Below are the code and all the weights of a small trained network. Each question names an input and a target symbol and asks about switching units off, where a switched-off unit gives its printed mean instead of its output.

import numpy as np


def w(rows, s, z=0):
    codes = np.array(rows[::2]) - 128.0
    scale = np.full(codes.shape[1], s)
    scale[-1] = z or s
    return codes * scale


def f(y):
    return np.maximum(y, 0)


def softmax(a):
    e = np.exp(a - a.max(-1, keepdims=True))
    return e / e.sum(-1, keepdims=True)


def log_softmax(a):
    a = a - a.max(-1, keepdims=True)
    return a - np.log(np.exp(a).sum(-1, keepdims=True))


def net(x, mask):
    ids = ['ΔΞΣΩαεμτ'.index(c) for c in x.split()]
    T = len(ids)
    res = E[ids] + P[:T]
    u = 0
    for l in range(3):
        q, k, v = (res @ M[l].T for M in (Q, K, V))
        z = softmax(np.where(np.tri(T) > 0, q @ k.T / 2**0.5, -1e9)) @ v
        res = res + np.where(mask[u], z, O[l][:, -1]) @ O[l][:, :-1]
        u += 1
        y = f(res @ A[l][:, :-1].T + A[l][:, -1])
        res = res + np.where(mask[u : u + 8], y, B[l][:, -1]) @ B[l][:, :-1]
        u += 8
    return log_softmax(res[-1] @ U[:, :-1].T + U[:, -1])


Q, K, V, O, A, B = {}, {}, {}, {}, {}, {}
E = w([
[213,112,121,128,182,30,80,97,169,150,116],'Δ',
[124,113,88,30,176,127,43,241,101,118,152],'Ξ',
[111,162,76,113,34,88,164,142,68,117,166],'Σ',
[82,189,85,100,143,167,110,129,135,188,109],'Ω',
[142,145,101,152,91,211,29,195,40,78,148],'α',
[147,151,53,249,6,175,130,99,180,227,244],'ε',
[102,155,186,59,56,100,121,161,163,173,86],'μ',
[113,195,98,190,203,88,86,159,17,101,66],'τ',
],0.015)
P = w([
[141,183,171,151,138,88,121,122,127,68,2],'0',
[62,186,130,121,93,123,90,169,141,27,112],'1',
[3,200,152,174,142,123,158,152,117,77,118],'2',
[96,95,147,115,124,92,142,210,22,102,157],'3',
[73,156,88,128,137,94,188,176,69,139,164],'4',
[85,143,81,143,89,112,184,187,41,142,158],'5',
],0.0086)
Q[0] = w([
[134,184,2,136,193,151,104,160,7,149,146],'L0H1',
[179,52,153,172,104,182,63,102,191,134,129],'L0H1',
],0.0044)
K[0] = w([
[149,108,52,253,100,113,199,3,91,214,190],'L0H1',
[74,183,55,90,103,81,217,139,145,71,47],'L0H1',
],0.0038)
V[0] = w([
[114,177,166,168,97,82,62,115,139,242,254],'L0H1',
[125,128,197,182,198,86,73,125,141,194,162],'L0H1',
],0.0046)
O[0] = w([
[7,105,80,163,80,50,73,247,182,131,132,253],'L0H1',
[35,42,81,143,149,156,137,121,26,2,190,135],'L0H1',
],0.0067,0.0041)
A[0] = w([
[74,138,93,74,164,159,154,159,55,43,226,76],'L0N1',
[177,189,146,227,108,153,2,221,74,102,162,134],'L0N2',
[78,98,127,50,90,226,123,164,162,124,220,137],'L0N3',
[93,89,123,71,110,197,70,133,30,119,195,76],'L0N4',
[59,242,156,4,69,140,121,134,43,134,95,253],'L0N5',
[24,185,152,75,154,212,91,164,91,85,110,176],'L0N6',
[251,116,122,109,136,151,40,54,130,82,20,88],'L0N7',
[112,159,98,190,69,215,108,10,195,43,153,127],'L0N8',
],0.0048,0.0024)
B[0] = w([
[177,203,134,139,150,131,118,83,134,59,90,182],'L0N1',
[85,116,95,190,84,67,158,71,160,142,119,253],'L0N2',
[89,83,173,132,162,156,123,78,109,110,65,182],'L0N3',
[164,214,126,136,136,133,206,93,169,143,152,165],'L0N4',
[126,103,149,85,1,132,157,100,66,127,153,245],'L0N5',
[114,122,187,152,12,93,114,54,138,106,108,208],'L0N6',
[105,142,119,87,222,182,198,123,205,62,137,160],'L0N7',
[149,89,155,33,169,57,160,124,147,126,149,167],'L0N8',
],0.0075,0.0071)
Q[1] = w([
[115,85,73,97,109,87,97,116,253,88,45],'L1H1',
[51,78,127,154,70,90,192,128,135,134,149],'L1H1',
],0.0056)
K[1] = w([
[206,91,139,4,209,125,195,122,159,202,137],'L1H1',
[68,42,216,99,89,74,158,208,168,202,198],'L1H1',
],0.0048)
V[1] = w([
[181,238,42,129,229,3,65,125,187,14,151],'L1H1',
[67,62,58,195,147,184,122,210,240,195,177],'L1H1',
],0.0038)
O[1] = w([
[119,195,201,240,58,160,143,194,169,167,22,138],'L1H1',
[3,203,10,3,130,67,154,143,161,199,115,8],'L1H1',
],0.0073,0.0013)
A[1] = w([
[134,116,83,86,177,52,131,115,105,155,137,115],'L1N1',
[99,76,40,90,143,99,112,253,127,201,125,50],'L1N2',
[129,166,96,67,105,142,155,155,69,33,207,143],'L1N3',
[146,109,126,108,210,117,107,129,108,129,159,121],'L1N4',
[131,170,163,164,52,83,172,25,183,110,171,252],'L1N5',
[125,111,120,139,51,174,191,173,46,199,117,99],'L1N6',
[162,115,137,176,95,98,132,223,150,164,195,222],'L1N7',
[134,64,168,148,161,116,68,111,206,154,104,58],'L1N8',
],0.0059,0.0016)
B[1] = w([
[77,207,252,139,202,105,84,55,139,141,114,157],'L1N1',
[124,244,208,141,153,250,115,2,62,103,43,183],'L1N2',
[103,119,252,66,85,159,89,198,109,216,35,176],'L1N3',
[158,83,175,135,168,198,81,74,177,191,40,130],'L1N4',
[104,46,172,39,208,105,67,167,163,192,115,249],'L1N5',
[164,156,171,113,114,192,85,98,144,93,25,172],'L1N6',
[5,103,58,140,164,116,88,190,5,132,135,166],'L1N7',
[103,139,182,178,191,184,147,125,145,232,73,142],'L1N8',
],0.0055,0.014)
Q[2] = w([
[87,157,61,136,122,164,149,162,167,135,151],'L2H1',
[246,137,87,132,116,255,216,55,112,119,135],'L2H1',
],0.0071)
K[2] = w([
[177,125,164,189,209,214,129,111,143,85,56],'L2H1',
[130,120,228,29,132,185,108,255,245,124,117],'L2H1',
],0.0048)
V[2] = w([
[161,109,189,30,157,214,162,63,183,164,133],'L2H1',
[166,164,187,75,65,161,211,118,3,37,30],'L2H1',
],0.0034)
O[2] = w([
[225,164,105,230,172,210,5,115,115,155,137,56],'L2H1',
[98,193,2,138,187,69,101,96,107,113,138,252],'L2H1',
],0.011,0.002)
A[2] = w([
[170,138,168,142,133,180,52,68,143,105,158,106],'L2N1',
[199,81,97,93,161,157,182,153,143,128,133,81],'L2N2',
[122,76,115,77,94,165,74,205,199,179,107,133],'L2N3',
[107,151,82,157,96,111,110,92,135,91,135,130],'L2N4',
[162,86,113,106,173,113,181,108,131,171,255,69],'L2N5',
[204,162,89,159,231,182,152,99,247,81,161,5],'L2N6',
[176,86,163,240,148,146,147,156,139,79,110,233],'L2N7',
[75,117,75,126,167,72,201,155,76,160,75,94],'L2N8',
],0.006,0.002)
B[2] = w([
[178,204,71,98,168,70,144,195,192,101,80,211],'L2N1',
[94,147,76,129,197,77,100,124,150,156,92,128],'L2N2',
[112,142,185,230,165,144,105,102,114,178,119,222],'L2N3',
[150,77,222,112,180,181,163,140,165,129,149,189],'L2N4',
[216,68,174,44,173,108,169,47,164,91,89,133],'L2N5',
[198,166,209,133,117,62,160,42,186,2,88,164],'L2N6',
[59,160,48,78,144,167,97,201,148,131,205,211],'L2N7',
[178,125,163,62,109,154,151,144,174,151,181,255],'L2N8',
],0.0066)
U = w([
[122,147,93,119,100,101,149,218,102,161,183,253],'Δ',
[124,114,105,137,66,68,137,113,140,143,133,33],'Ξ',
[111,73,87,16,126,54,165,139,164,121,145,128],'Σ',
[130,174,156,90,136,50,90,64,105,78,81,194],'Ω',
[3,127,93,159,171,115,31,227,77,205,125,209],'α',
[132,61,202,95,140,124,121,98,130,115,201,65],'ε',
[140,173,136,124,70,98,146,141,131,158,194,25],'μ',
[108,118,108,111,109,117,152,133,114,133,129,27],'τ',
],0.0048,0.0018)

Each question gives the input, a string of symbols that net reads in full, and the target symbol t.
The units are the heads (2 rows each of Q, K, V and O) and the neurons (one row each of A and B). Each row of codes is followed by its name. A weight is (code - 128) times the scale printed after its matrix; where a second scale follows, it is the last column's (O, A, B and U).
mask holds one flag per unit, layer by layer, with each layer's heads first. A switched-off unit (its flag False) gives its mean, the last column of its rows in O or B, instead of its output. The means were averaged over made-up inputs and are rounded, as every weight is.
A unit's drop is (log p(t) with every unit on - log p(t) with that unit switched off) / (log p(t) with every unit on - log p(t) with every unit switched off).
The circuit of an input: a set's keep is (log p(t) with only the set's units on - log p(t) with every unit switched off) / (log p(t) with every unit on - log p(t) with every unit switched off). Starting from the 12 units with the biggest drops (on a tie, the unit counted first), units are removed one at a time, each time the one whose removal leaves the highest keep (on an exact tie, the one counted first), for as long as the keep stays at least 0.8.
circuit, biggest first: the units of the circuit, biggest drop first
most important unit: the unit with the biggest drop
top k neurons: the k neurons with the biggest drops, biggest first
k most important neurons of layer l: the k neurons of layer l with the biggest drops, biggest first
drop when u is switched off: that unit's drop, to one decimal
input Δ τ τ Δ ε, target Σ: circuit, biggest first -> L2H1, L1H1, L0N8
input Δ Ξ Ω, target Ω: circuit, biggest first -> L0H1, L0N6, L2N7
input α Δ Δ ε Δ ε, target α: most important unit -> L0H1
input Δ Δ Δ Δ μ Σ, target Ω: top 2 neurons -> L0N5, L0N1
input Ω Δ Δ ε Δ, target α: top 4 neurons -> L0N5, L0N2, L1N2, L2N6
input Δ Σ τ Ω, target Ω: 2 most important neurons of layer 0 -> L0N5, L0N6
input Δ μ Δ ε, target ε: top 2 neurons -> L0N5, L2N5
input Ω Δ Ω α ε Σ, target α: 2 most important neurons of layer 1 -> L1N3, L1N2
input Σ Δ α Δ τ ε, target Σ: 2 most important neurons of layer 2 -> L2N8, L2N3
input Δ μ Δ Σ, target Ω: 2 most important neurons of layer 0 -> L0N1, L0N5
input Δ Δ μ Δ ε, target ε: 3 most important neurons of layer 0 -> L0N5, L0N3, L0N7
input Ξ ε Δ ε, target α: 2 most important neurons of layer 1 -> L1N7, L1N1
input Ξ Ω ε μ μ, target ε: top 2 neurons -> L0N5, L1N3
input ε Ξ Δ, target α: top 2 neurons -> L0N5, L1N2
input μ Δ Δ α, target Ω: most important unit -> L0N6
input α ε Δ τ Δ, target Σ: top 2 neurons -> L2N8, L2N3
input ε μ Σ, target ε: 3 most important neurons of layer 1 -> L1N3, L1N5, L1N7
input Δ Δ μ Σ α, target Ω: 2 most important neurons of layer 1 -> L1N7, L1N3
input μ Δ Ω Δ Ξ, target Ω: 2 most important neurons of layer 0 -> L0N1, L0N6
input Σ Ξ ε τ Δ α, target Σ: top neuron -> L0N2
input τ ε Δ Δ τ Δ, target Σ: 2 most important neurons of layer 2 -> L2N8, L2N3
input ε α μ, target ε: top 2 neurons -> L1N5, L0N5
input Ω Δ ε μ Σ α, target ε: 2 most important neurons of layer 1 -> L1N3, L1N5
input ε Σ Ξ τ α, target Σ: 2 most important neurons of layer 0 -> L0N2, L0N8
input Δ Δ Δ ε α τ, target Σ: drop when L2N8 is switched off -> 0.3
input ε Δ τ τ Δ Ω, target Σ: drop when L0N7 is switched off -> 0.0
input Σ τ Ξ, target Ω: drop when L1N7 is switched off -> 0.1
input Δ ε Ω τ, target Σ: drop when L0H1 is switched off -> 0.1
